Each row is followed by its class; each block has classes of its own.
[ 0.39 -2.99 -0.59 -0.65  0.01  0.01  0.50  0.35  0.13 -4.50  3.11 -0.92
  1.49 -0.34 -0.22 -0.03 -2.58 -1.77  0.46  0.22  0.38 -2.10]  zeti
[-0.28  6.79 -0.59 -0.12  1.28 -1.87  0.22  0.60  1.06  0.17 -1.38 -0.13
 -1.00 -0.16 -1.54 -2.18  0.23 -0.58 -1.14  0.34  2.53  0.48]  naded
[-0.12  2.72 -0.19 -0.28  0.72 -0.23  1.01 -0.34 -0.18 -2.90  0.14  1.57
  1.92  0.10  0.67 -0.28  0.89 -1.55  0.11 -0.18  1.04 -0.03]  kal
[-0.11  1.35  0.07 -0.03  0.86 -2.46 -0.25 -2.26  1.90  0.83  0.51 -0.92
 -3.14 -0.68 -0.64  7.52  0.58 -1.51  0.36  0.09 -1.24 -0.77]  Velu
[-0.20 -1.62  0.32  0.33  0.47 -1.15 -1.55 -1.25  1.76  3.02 -0.26 -0.65
 -1.41 -0.63 -0.72  7.12 -0.49 -0.08  0.48 -0.09 -0.95 -0.44]  Velu
[ 1.03  7.93 -2.32 -0.81  0.85 -3.57  4.36 -4.84 -0.01 -7.93  0.24  2.33
  3.20  1.15  1.10 -1.58 -1.03 -2.86  0.57  0.85  4.30 -0.67]  kal
[ 0.06  5.91 -0.34  0.99  0.71 -4.53  1.83 -5.58  3.10 -0.80 -0.49 -0.64
 -2.16 -0.37  0.58  6.97 -2.54 -3.75  0.49 -0.18 -1.65 -0.99]  Velu
[-0.28 -2.24  0.16 -0.13 -0.29  0.49  0.34 -0.76 -1.00 -1.03  0.89 -0.16
 -2.10  0.09  0.31 -1.33  4.05  0.13  1.74 -1.56 -0.44 -0.71]  Tasev
[-0.13  4.07  0.80  1.56  0.57 -0.91  2.96 -1.83 -0.85 -6.19  0.35 -0.03
  1.95 -0.38  0.13 -2.48 -0.70 -2.72  0.07  0.41  1.72 -0.66]  kal
[-0.34  7.93 -1.03 -0.25  0.52 -4.24  1.75 -7.72  0.46 -5.11 -0.31 -1.35
 -3.51 -0.22  0.60  3.68  0.33 -1.64 -0.43  0.86  0.21 -1.17]  Tasev
[-0.42  3.93 -0.78 -0.04 -0.43 -0.64  0.83 -2.62 -0.96 -2.75 -0.33 -2.21
 -1.85  0.29 -0.20 -0.22  1.16  0.07  0.22  1.24 -0.86 -0.95]  Tasev
[-0.05  0.61 -0.41  0.40  0.74 -1.64 -0.82 -0.85  2.52  1.58  0.09 -0.57
 -3.26 -0.39 -0.84  5.89  1.58 -0.61 -1.33  0.18 -1.18 -0.54]  Velu
[ 0.10  4.18  0.09  0.49 -0.75 -1.93  0.06 -1.91  0.80 -1.26  0.65 -1.94
 -1.44 -0.08  0.06 -1.54 -4.18 -1.31 -0.39  0.18  0.06 -0.31]  naded
[-0.09  2.22 -0.76 -0.26  1.25 -2.58  0.87 -2.40  0.88 -1.59  0.52 -0.50
 -4.29  0.30  0.34  2.55  4.28 -1.52 -0.06  0.79  1.39 -0.86]  Tasev
[-0.89  5.18  0.08  1.43 -0.56 -0.81  0.48 -1.79  0.71 -0.74 -0.62 -3.31
 -2.10 -0.17 -1.17 -2.83 -0.70 -0.49 -0.54  0.26 -0.23 -0.01]  naded
[ 0.30  5.60  0.03  0.01  0.31 -1.27  2.35 -1.31 -1.97 -4.85 -0.25  1.73
  2.27  1.82  0.32 -3.03 -1.12 -0.82 -0.23  0.20  2.61 -0.24]  kal
[ 0.36 -0.44  0.31  1.53 -0.87 -0.24 -0.22  1.13  1.50  0.84  1.01 -2.96
 -0.59 -0.56 -0.93 -4.99 -1.95 -1.20 -0.24 -0.03  0.50 -0.50]  naded
[ 0.20 -0.63 -0.27 -0.41  0.07 -0.98 -2.38 -1.48  1.52  1.34  0.20 -0.73
 -1.11 -0.15 -0.76  4.02 -0.19 -1.25 -0.09 -0.49 -0.41 -0.14]  Velu
[ 0.49  0.44 -0.51 -0.60  0.44 -2.11  1.67 -1.68  1.58 -4.29  2.13  0.53
  0.30  0.48 -0.40  0.03  0.51 -2.62  0.01  0.71  2.20 -1.12]  zeti
[-0.27  3.66 -0.59  0.00  1.42 -1.95  2.63 -1.88 -0.59 -4.40 -0.69  6.28
  5.09 -0.55  2.30  1.21  0.71 -0.79  0.60 -0.37  3.45  0.50]  kal
[-0.17 -0.62  0.24 -0.45  2.42 -1.25  1.78 -1.84  0.54 -3.57  1.71  1.07
  0.97  0.26  0.45 -0.28  0.33 -1.61  1.26 -0.09  0.38 -0.48]  zeti
[ 0.16  2.95  0.02  0.60  0.82 -2.60 -0.28 -3.19  2.17 -0.16  0.23 -0.24
 -2.58 -1.03 -0.73  5.48  0.39 -1.18  0.01  0.62 -0.65 -1.13]  Velu
[-0.87 -2.30 -0.61 -0.46  1.35 -1.55  1.13 -1.42  1.44 -2.05  2.29  1.57
  1.67 -0.17  0.72  1.95  0.48 -2.05  0.95 -0.14  1.73 -0.16]  zeti
[-0.14  0.25 -0.69 -0.29  0.84 -2.56  1.75 -2.08  1.67 -3.96  2.23  1.61
  7.93 -0.91  0.60 -0.66 -0.58 -2.70  0.37  0.67  1.62 -0.42]  zeti
[-0.02  2.81 -0.78  0.02  2.03 -1.82  1.14 -0.92 -0.62 -2.72 -0.72  4.58
  3.36  0.51  1.47 -1.72  1.62 -1.39  0.01  0.71  3.12  0.26]  kal
[-0.39  4.27 -0.36  0.00  0.62 -3.08  0.10 -2.50  3.69 -0.89 -0.51  0.82
 -0.04 -0.14  0.57  5.72 -1.86 -1.72  0.68 -0.68  0.29 -0.21]  Velu
[ 0.13 -3.08 -0.11  0.48  0.07 -0.19 -1.10  0.05  0.57  1.66 -0.04  0.04
 -0.70 -0.65  0.61  4.59 -0.40 -1.01 -0.11  0.13 -0.83 -0.33]  Velu
[ 0.04  7.93 -0.96  1.42 -0.07 -3.36  1.02 -2.32  1.79 -3.72  0.10 -2.91
 -2.20 -0.21 -2.13 -3.40 -2.53 -2.81 -0.52  0.42  1.48 -1.05]  naded
[-0.10  3.59 -0.37 -0.41  1.14 -1.59  0.99 -3.65 -0.77 -3.20 -0.13 -0.68
 -5.07  0.18  0.63  1.29  3.73 -0.79  1.11  1.19 -0.39 -1.59]  Tasev
[ 0.17  3.74  0.65 -0.53  0.39 -0.14  1.60 -1.22 -1.59 -3.84 -0.40  1.57
  1.60  0.51  0.64 -0.52  1.91  0.00  0.99  0.74  1.16 -0.04]  kal
[ 0.22  4.47 -0.63 -0.09  0.84 -1.92  1.86 -2.93 -0.37 -4.30  0.10  1.38
  0.06  0.02  0.54  1.39  0.19 -0.59  0.33  0.95  1.18 -0.35]  kal
[ 0.47 -2.12 -0.08 -0.06  0.08 -0.47 -0.63  0.11  0.33  1.31  0.67  0.35
 -0.28 -0.37 -0.15  5.27 -0.05 -0.69 -0.49 -0.93 -0.95 -0.29]  Velu
[-0.27  2.56 -1.26 -0.16  0.04 -0.12  1.65  0.02 -2.38 -3.42  0.30  1.80
  3.84  1.85  0.67 -2.60 -1.28 -1.19 -0.24 -0.38  2.74  0.26]  kal
[ 0.72  2.37  0.02 -0.11  0.46 -2.30  0.01 -2.49  1.42  3.49  0.44  0.12
 -1.57  0.04 -0.32  4.33 -0.76 -1.23  0.30  0.26 -0.30  0.04]  Velu
[ 0.02 -0.03 -0.22 -0.21 -1.12 -1.48 -0.81 -0.36  1.89  1.46 -0.03 -1.93
 -1.95 -0.52 -1.58  4.52 -0.58 -0.92 -0.02 -0.27 -0.39 -0.16]  Velu
[ 0.48 -2.62 -1.30 -0.76 -0.41  0.26  1.67 -1.60 -1.91 -3.57  2.15  1.63
  0.16  0.74  0.76 -4.46  2.39 -1.21  1.27  0.61  1.47  0.68]  zeti
[-0.11  0.41  0.29  0.50  0.16 -0.67  1.87 -0.77 -0.74 -2.53  0.57  3.04
  2.41  0.29  0.98 -1.19  0.17 -0.14  0.17  1.41  1.34  0.44]  kal
[-0.92  1.83 -0.29  0.15 -0.57 -2.11 -1.26 -1.27  3.04  1.48 -0.29 -2.56
 -4.22  0.22 -1.85 -0.01 -0.97 -0.98 -0.27  0.07 -0.53 -0.37]  naded
[ 0.20  0.59 -0.68  0.21  0.00 -1.81 -1.05 -1.31  1.38  1.06  0.19 -1.21
 -2.93 -0.63 -0.02  5.66 -0.14 -1.15 -0.28  0.65 -1.47 -0.54]  Velu
[ 0.14  4.47 -0.84 -0.15  1.14 -1.50  2.23 -1.92 -0.36 -4.19 -1.17  0.96
  3.05  0.62  1.32 -0.10 -1.17 -1.35  0.49 -0.08  2.16 -0.26]  kal
[ 0.30 -3.14 -0.19 -1.16  0.88 -0.91  0.99 -1.02  0.18 -2.98  3.26  2.15
 -0.40 -0.17  0.80  1.87  2.63 -2.11  0.45  0.48  0.89 -1.47]  zeti
[ 0.04  0.60 -0.98 -0.48  1.49 -0.62  3.46 -0.53 -0.07 -4.86  0.77  3.63
  4.24  0.51  0.48 -2.38  0.54 -2.13  0.51  0.55  2.80  0.55]  kal
[-0.77  2.95 -0.52  0.26 -0.41 -1.16  0.61 -0.60  1.58 -1.64  0.64 -1.37
  0.22 -0.87 -1.20 -2.40 -3.12 -0.99 -0.48 -0.32  1.12 -0.18]  naded
[-0.51 -1.34 -0.01 -0.05 -0.22  0.05 -1.64  2.77  0.87  3.27  0.05 -1.27
 -0.77 -0.24 -1.69 -1.52 -1.35 -0.58 -0.38 -0.49 -1.06  0.15]  naded

Next block, with new classes.
[ 1.25  0.77  0.48 -0.61 -1.80 -0.15 -0.26 -2.75  3.26  0.07 -1.32 -1.25
 -2.30 -1.25 -0.12  0.56 -0.27 -2.14 -1.67 -0.35  0.63  0.95]  Vete
[ 1.72  1.19  1.08 -0.08 -1.31 -0.28  0.09 -2.24  2.06  1.45 -0.91 -1.86
 -1.79 -1.52 -0.76 -0.55  0.34 -1.25 -1.66  0.15  0.03  1.00]  Vete
[ 1.52  0.51  0.93 -0.50 -2.04  0.70 -0.87 -2.29  1.89 -0.52 -1.80 -0.70
 -2.42 -0.96 -1.06 -0.12 -0.17 -2.34 -1.66 -0.51  1.11  1.66]  Vete
[ 0.17  1.00 -0.31 -0.42 -1.49  0.06 -0.14 -2.12  1.85 -0.34 -1.17 -0.32
 -2.93 -0.48 -0.23 -0.49 -0.53 -1.35 -1.86 -0.77  0.22  1.77]  Vete
[-0.66  0.00  0.18  0.29  0.72  1.38  0.69  0.53  0.46  1.03 -0.99 -0.61
 -1.10 -0.04  0.92  0.47  0.18 -2.51 -0.99  1.18  0.26 -1.29]  pelag
[-0.41 -0.11  0.96 -0.23  1.14  0.87 -0.57  1.33  0.05  2.56 -1.31  0.45
 -2.43 -0.36  1.18  0.77 -0.14 -1.02 -0.76  0.56  1.54 -1.70]  pelag
[ 1.42  0.51  0.44 -0.73 -2.00 -0.44  0.20 -2.14  2.04 -2.07 -0.79 -0.72
 -1.47 -0.98 -0.03  0.40 -0.62 -0.64 -3.13 -0.22 -0.31  1.26]  Vete
[ 3.89  0.18  3.29 -0.77 -1.17  4.90  0.69 -3.76  2.36  2.87 -1.75 -1.68
 -4.85 -3.44 -0.23 -1.10  2.85 -6.78 -4.30 -2.10  1.92  2.00]  pelag
[ 0.59 -0.74  0.64 -0.03 -1.28 -0.63 -0.13 -2.31  2.05  0.31 -0.94 -0.51
 -2.30 -0.11 -0.86 -1.13  0.15 -1.59 -1.47 -1.15  0.71  0.64]  Vete
[ 2.03 -0.70  1.59 -0.12  0.15  3.01  0.82 -0.85  0.31  2.17 -0.53 -0.41
 -2.25 -1.79  1.22 -0.02  0.29 -2.65 -0.72  0.10  1.57 -0.63]  pelag
[ 2.03  1.05  0.71 -1.33 -0.87  0.18 -0.02 -1.62  1.84  0.16 -1.31 -0.25
 -2.20 -0.39 -0.78 -0.36  0.11 -1.66 -2.02 -0.57  0.98  0.94]  Vete
[-0.56  0.03  2.17 -0.48  1.12  2.78 -0.67 -2.53  1.33  0.27 -2.71 -0.71
 -3.39 -2.25  1.26  0.61  0.47 -6.15 -3.42 -0.73  1.50 -0.60]  pelag
[ 0.88 -0.30  2.03 -0.66  0.37  2.27 -0.01 -2.00  1.04  0.48 -2.45 -1.40
 -4.43 -2.74  0.51  0.96  2.38 -5.57 -2.85 -0.99  0.77  0.28]  pelag
[ 0.96  0.00  2.51 -1.02 -0.30  0.34  0.19 -1.53  2.32  0.61 -0.56 -0.83
 -2.50 -1.00 -0.64  0.15 -0.09 -1.45 -2.21 -0.61  0.36  0.95]  Vete
[ 2.45  0.28  1.32  0.31  0.55  1.58  0.12  0.00  0.45  1.84 -1.12 -0.30
 -2.43 -0.02  0.94 -0.93  0.80 -2.47 -1.08 -1.11  1.29 -1.14]  pelag
[ 2.36 -0.05  1.88  0.75  0.09  1.96  0.38 -2.12  0.78  2.62 -0.09 -0.17
 -2.29 -1.41 -0.36  1.50  0.48 -2.68 -0.55 -0.05  1.67 -0.13]  pelag
